Below are the code and all the weights of a small trained network. Each question names an input and a class and asks about switching units off, where a switched-off unit gives its printed mean instead of its output.

import numpy as np


def w(rows, s, z=0):
    codes = np.array(rows[::2]) - 128.0
    scale = np.full(codes.shape[1], s)
    scale[-1] = z or s
    return codes * scale


def f(y):
    return np.maximum(y, 0)


def log_softmax(a):
    a = a - a.max(-1, keepdims=True)
    return a - np.log(np.exp(a).sum(-1, keepdims=True))


def net(x, mask):
    res = np.array(x, float).reshape(1, 7) / 4 @ E
    y = f(res @ A[0][:, :-1].T + A[0][:, -1])
    res = res + np.where(mask, y, B[0][:, -1]) @ B[0][:, :-1]
    return log_softmax(res[-1] @ U[:, :-1].T + U[:, -1])


A, B = {}, {}
E = w([
[68,207,129,189,89],'x0',
[102,63,159,181,123],'x1',
[96,221,109,137,179],'x2',
[236,84,148,175,116],'x3',
[93,110,236,132,88],'x4',
[158,79,157,154,248],'x5',
[40,105,71,58,122],'x6',
],0.011)
A[0] = w([
[78,85,195,187,204,115],'neuron 1',
[104,115,67,70,187,123],'neuron 2',
[67,7,142,109,58,78],'neuron 3',
[36,205,125,116,89,156],'neuron 4',
[162,151,233,184,13,128],'neuron 5',
[192,173,131,109,205,140],'neuron 6',
[118,173,46,247,176,253],'neuron 7',
[78,103,185,226,183,220],'neuron 8',
[34,109,160,71,96,185],'neuron 9',
[140,70,126,155,97,151],'neuron 10',
[196,111,206,134,102,191],'neuron 11',
[114,124,181,141,172,33],'neuron 12',
[31,246,143,101,91,146],'neuron 13',
[146,177,171,38,154,220],'neuron 14',
],0.011,0.0042)
B[0] = w([
[124,215,152,106,127,203],'neuron 1',
[180,141,121,192,133,192],'neuron 2',
[125,108,135,6,115,221],'neuron 3',
[135,98,57,98,84,233],'neuron 4',
[177,141,157,226,107,241],'neuron 5',
[141,69,80,141,129,188],'neuron 6',
[148,113,160,133,53,216],'neuron 7',
[162,173,142,139,140,219],'neuron 8',
[138,146,105,76,99,222],'neuron 9',
[146,121,155,119,79,181],'neuron 10',
[130,102,113,185,48,215],'neuron 11',
[122,148,113,152,167,156],'neuron 12',
[152,66,79,62,74,253],'neuron 13',
[133,97,89,149,169,183],'neuron 14',
],0.013,0.014)
U = w([
[111,193,189,55,86,70],'0',
[152,165,150,192,58,230],'1',
[141,44,86,74,59,209],'2',
[10,127,152,142,127,2],'3',
[127,142,73,100,202,18],'4',
],0.011,0.0043)

Each question gives the input, the list of numbers given to net, and the class t.
The units are the neurons (one row each of A and B). Each row of codes is followed by its name. A weight is (code - 128) times the scale printed after its matrix; where a second scale follows, it is the last column's (A, B and U).
mask holds one flag per neuron, in row order. A switched-off neuron (its flag False) gives its mean, the last column of its row in B, instead of its output. The means were averaged over made-up inputs and are rounded, as every weight is.
A unit's drop is (log p(t) with every unit on - log p(t) with that unit switched off) / (log p(t) with every unit on - log p(t) with every unit switched off).
The circuit of an input: a set's keep is (log p(t) with only the set's units on - log p(t) with every unit switched off) / (log p(t) with every unit on - log p(t) with every unit switched off). Starting from the 12 units with the biggest drops (on a tie, the unit counted first), units are removed one at a time, each time the one whose removal leaves the highest keep (on an exact tie, the one counted first), for as long as the keep stays at least 0.8.
units of the circuit, in order: the units of the circuit, biggest drop first
most important unit: the unit with the biggest drop
k most important neurons: the k neurons with the biggest drops, biggest first
drop of u: that unit's drop, to one decimal
input [-3,2,-5,-8,-5,6,1], class 4: most important unit => neuron 13
input [-8,0,8,2,3,0,-4], class 4: 3 most important neurons => neuron 5; neuron 13; neuron 7
input [1,-6,-4,3,-6,1,5], class 4: units of the circuit, in order => neuron 13; neuron 11; neuron 4
input [1,4,-8,8,-3,3,0], class 1: units of the circuit, in order => neuron 13; neuron 4
input [-8,-1,3,6,1,5,8], class 4: units of the circuit, in order => neuron 13; neuron 7; neuron 4
input [-2,5,-4,3,-2,7,3], class 0: 2 most important neurons => neuron 1; neuron 13
input [-1,-3,1,-4,4,5,-4], class 1: 2 most important neurons => neuron 3; neuron 13
input [2,7,8,2,5,8,1], class 0: 2 most important neurons => neuron 1; neuron 5
input [4,-7,7,-4,-6,7,-7], class 2: 2 most important neurons => neuron 6; neuron 7
input [-5,-3,5,-7,-3,6,7], class 4: 2 most important neurons => neuron 2; neuron 11
input [-2,7,-7,2,-3,7,8], class 0: 3 most important neurons => neuron 1; neuron 13; neuron 4
input [-4,4,-8,1,8,4,4], class 0: 3 most important neurons => neuron 1; neuron 3; neuron 13
input [0,3,0,-3,-5,8,2], class 1: drop of neuron 7 => 0.1
input [-3,0,-2,-4,7,3,6], class 0: drop of neuron 13 => 0.2
input [-7,-5,4,5,3,-1,6], class 4: drop of neuron 1 => -0.1
input [-3,5,1,-8,0,2,-3], class 0: most important neuron => neuron 5
